[-0.03 -0.43  1.50 -0.73 -0.26  1.04 -0.41  0.11  1.91 -0.08 -0.80  1.45
 -0.50  0.87  1.65  3.50 -0.36 -0.82 -2.05  1.35 -0.28  2.03  2.59  0.82
  1.81  1.74  0.42 -0.81 -0.56 -0.58 -0.27 -0.15 -1.53  0.29 -0.75  0.94
 -0.04 -1.48  4.37 -0.56  0.21  2.13 -0.06  0.76  0.18 -0.21  0.14 -0.85
 -1.68 -1.45  2.42 -0.75 -0.14  0.02  0.28 -0.18 -0.41 -1.05  0.16]  Y sn
[-0.02 -0.27  0.28  1.15  0.03  0.87 -0.33  0.47 -3.00  0.60 -0.68  1.79
 -0.44  0.46 -5.88  0.62 -0.77  0.28 -0.40 -1.19  0.22 -0.05  0.24  0.73
 -1.48 -0.68  0.36 -0.46 -0.34 -1.11  0.11 -0.68  1.18  0.47 -1.12  0.39
 -0.25  0.02  0.16  0.17  0.28  0.24 -0.16  0.33 -0.36  0.03 -0.48 -0.75
 -0.71 -1.71  0.13  1.73 -0.85 -0.09 -0.30  0.64  0.59 -0.40  0.14]  Y qh
[ 0.05 -0.16  0.05 -0.83  0.22 -0.45  0.65  0.82  1.75  0.18 -0.35 -0.56
 -0.52  0.38 -3.31  2.80  0.05 -0.16 -1.24  6.03 -0.76  1.75  2.19 -0.84
  2.51  1.71  0.21 -0.72  0.28  0.43 -0.55  0.48  1.05  0.48  2.81  0.61
 -0.26 -2.25 -1.05 -0.46 -0.67  2.72 -0.49  0.46 -0.46  0.06  1.09  0.07
  0.51 -1.57 -2.18 -0.31  0.34  0.07  0.68 -0.04  0.08  0.80 -0.27]  Y qh
[-0.40 -0.35  0.62  1.13 -0.28  0.53  0.26 -1.04 -0.57 -0.07 -0.87  1.17
 -0.59  0.29  1.38  1.90 -0.74 -0.51 -1.76  1.17  0.05  0.77  1.12  0.41
 -2.21  0.80  0.38 -0.45 -0.23 -1.03 -0.57 -0.04 -0.06  1.61 -0.49  0.29
  0.06 -2.11  0.64 -0.19 -0.64  1.51 -0.02  0.71  0.14  0.02 -0.22  0.10
 -1.18 -2.36 -0.54 -0.11 -0.44 -0.67  0.44  0.50  0.01 -0.46 -0.25]  Y sn
[ 0.09 -0.15  0.38  0.99 -0.63  0.10  0.21 -0.63 -0.36  0.36  0.11  0.41
 -0.58  0.11  1.56  0.41 -0.75 -0.20 -0.32  0.07  0.19  0.21 -0.19  0.46
 -0.75  0.81 -0.64 -0.05 -0.27  0.27 -0.01  1.20 -0.93  0.11 -0.45  0.04
 -0.07 -1.22  0.10 -0.26 -0.73 -0.50 -0.52  0.49 -0.16 -0.11  0.67 -0.09
 -0.06 -1.04 -0.31 -0.22 -0.34 -0.49  0.51  0.21  0.01 -0.19 -0.27]  Y sn
[ 0.09 -0.23  1.69 -0.01 -0.63  1.45 -0.12 -0.90  2.10  0.38  0.44  0.29
 -0.77  0.44 -3.30  2.48 -1.34  0.10  0.06  2.81 -0.35  1.25  1.73  0.64
 -0.26 -0.26  0.13 -0.66 -0.15  0.55 -0.54 -1.91 -1.14  1.68 -0.60 -0.19
 -0.24 -0.56  0.08  0.00  0.09  0.96 -1.22  0.47 -0.03 -0.46 -1.81  0.09
 -1.09 -1.70  0.35 -0.46  0.06  0.02  1.35 -0.45 -0.54  0.37 -0.38]  K qh
[ 0.29  0.11  0.41  1.66 -0.22  0.07  0.12 -0.96  0.68 -1.02 -0.13  0.26
 -0.96  0.12  0.09  0.93 -0.86  0.10 -0.78  1.79  0.12  0.52  0.10  0.81
 -2.53  0.28  1.14 -1.07  0.06  0.16 -0.16  0.63  0.64  0.49  0.17 -0.05
 -0.35 -1.95 -0.12 -0.01 -0.13 -0.06 -0.91  0.04  0.24  0.02  0.28  0.09
  0.16 -1.85 -1.97 -0.45 -0.27 -0.56  0.60  0.33  0.17  0.12 -1.19]  Y sn
[ 0.10  0.55  0.09  1.92 -0.23  0.52 -0.06 -0.46  0.90 -0.12 -0.01  0.95
 -1.40  0.87  0.97  1.75 -1.34 -0.12 -0.66  1.55  0.20  0.09  0.32  1.20
 -1.92  0.04  0.52 -0.98  0.00 -1.11 -0.15  0.69  0.08  0.70 -0.22  0.06
  0.70 -1.96  0.05  0.24 -0.12 -0.41 -0.68  0.37  0.46  0.07 -1.77  0.31
 -0.73 -1.43 -0.53 -0.16 -1.34 -0.55  1.26  0.32 -0.09 -0.29 -0.28]  Y sn
[-0.34 -0.21 -0.18  2.37  0.44  0.08 -0.31 -1.17 -0.83  0.01  0.18 -0.79
 -0.04  0.31  0.59 -1.27 -0.23  0.19  1.07 -2.43  0.21 -1.24 -2.05  0.57
 -4.22 -0.30  0.10 -0.52  0.49  1.21 -0.23  1.31  1.92 -0.07 -0.80 -0.78
 -0.10 -1.24  0.22  0.30  0.08 -1.84 -0.64  0.14  0.10 -0.07  0.33  0.53
  0.97 -0.25 -1.27 -0.22 -0.49 -0.38 -0.43  0.14 -1.08  0.23 -0.85]  Y sn
[ 0.14 -0.42 -0.06  1.91  1.29  0.85 -0.54 -1.92 -3.68  0.03 -0.41  1.10
  0.07  0.55 -3.53 -0.27 -0.68  0.14 -0.66 -1.42  0.38  0.16 -0.77 -0.08
 -3.86 -0.23  0.46 -1.17 -0.61 -0.91 -0.68  0.30  1.89  1.03 -0.64  0.26
 -0.56 -1.24  0.64  0.19  0.27  1.55 -0.57  0.47 -0.24  0.19  0.91 -0.12
  0.11 -1.87 -1.54  0.97  0.44 -0.31 -0.64 -0.23  0.59 -0.74  0.10]  Y sn
[ 0.34  0.12 -0.35  0.16 -0.53  0.00  0.03 -0.63  2.92 -0.27  0.25 -0.65
 -1.87  0.16  4.70  1.31 -0.77  0.21 -0.30  4.27 -0.11  0.38  0.70 -0.28
 -0.77  0.18  0.16 -0.43  0.14 -0.20 -0.44 -0.79  0.29  0.06  0.97 -0.05
  0.06 -1.94 -0.23 -0.15 -0.31  0.76 -0.79 -0.44  0.39 -0.60 -0.38  0.75
  0.04 -0.16 -1.74 -0.25  0.61 -0.12  0.71 -0.22 -0.45  0.75 -0.46]  Y qh
[ 0.19 -0.37 -0.40  1.77  0.06  0.73 -0.33 -1.17 -0.14  0.28 -0.30  1.24
 -0.59  0.64 -1.61  0.86 -0.98  0.08 -0.65  0.91  0.00 -2.91  0.14  0.26
 -0.28  0.75  0.73 -0.33 -0.41 -0.43 -0.37  0.19  0.71  0.17 -0.47  0.32
 -0.36 -2.08  0.44 -0.22  0.37 -0.20 -0.71  0.67  0.04 -0.45 -0.30  0.42
 -0.14 -2.15 -0.53  0.30  0.42 -0.28 -0.53  0.06 -0.26 -0.06 -0.45]  Y sn
[-0.47 -0.04  0.46 -0.28 -0.59  0.91 -0.67 -0.23  1.76  0.13 -0.03  0.27
 -1.43  0.40 -2.20  0.95 -0.14  0.01 -0.10  0.41  0.05  1.39  0.48  0.29
  1.60  1.10  0.60  0.28 -0.16  1.53 -0.46  0.09  0.33  0.28 -0.32 -1.03
 -0.30 -2.02  0.39  0.07  0.00 -0.01 -1.00  1.13  0.09 -0.53 -0.33  0.28
 -0.53 -1.36 -0.06 -0.34 -0.11 -0.04 -0.24 -0.86 -0.74  0.44 -0.79]  Y qh
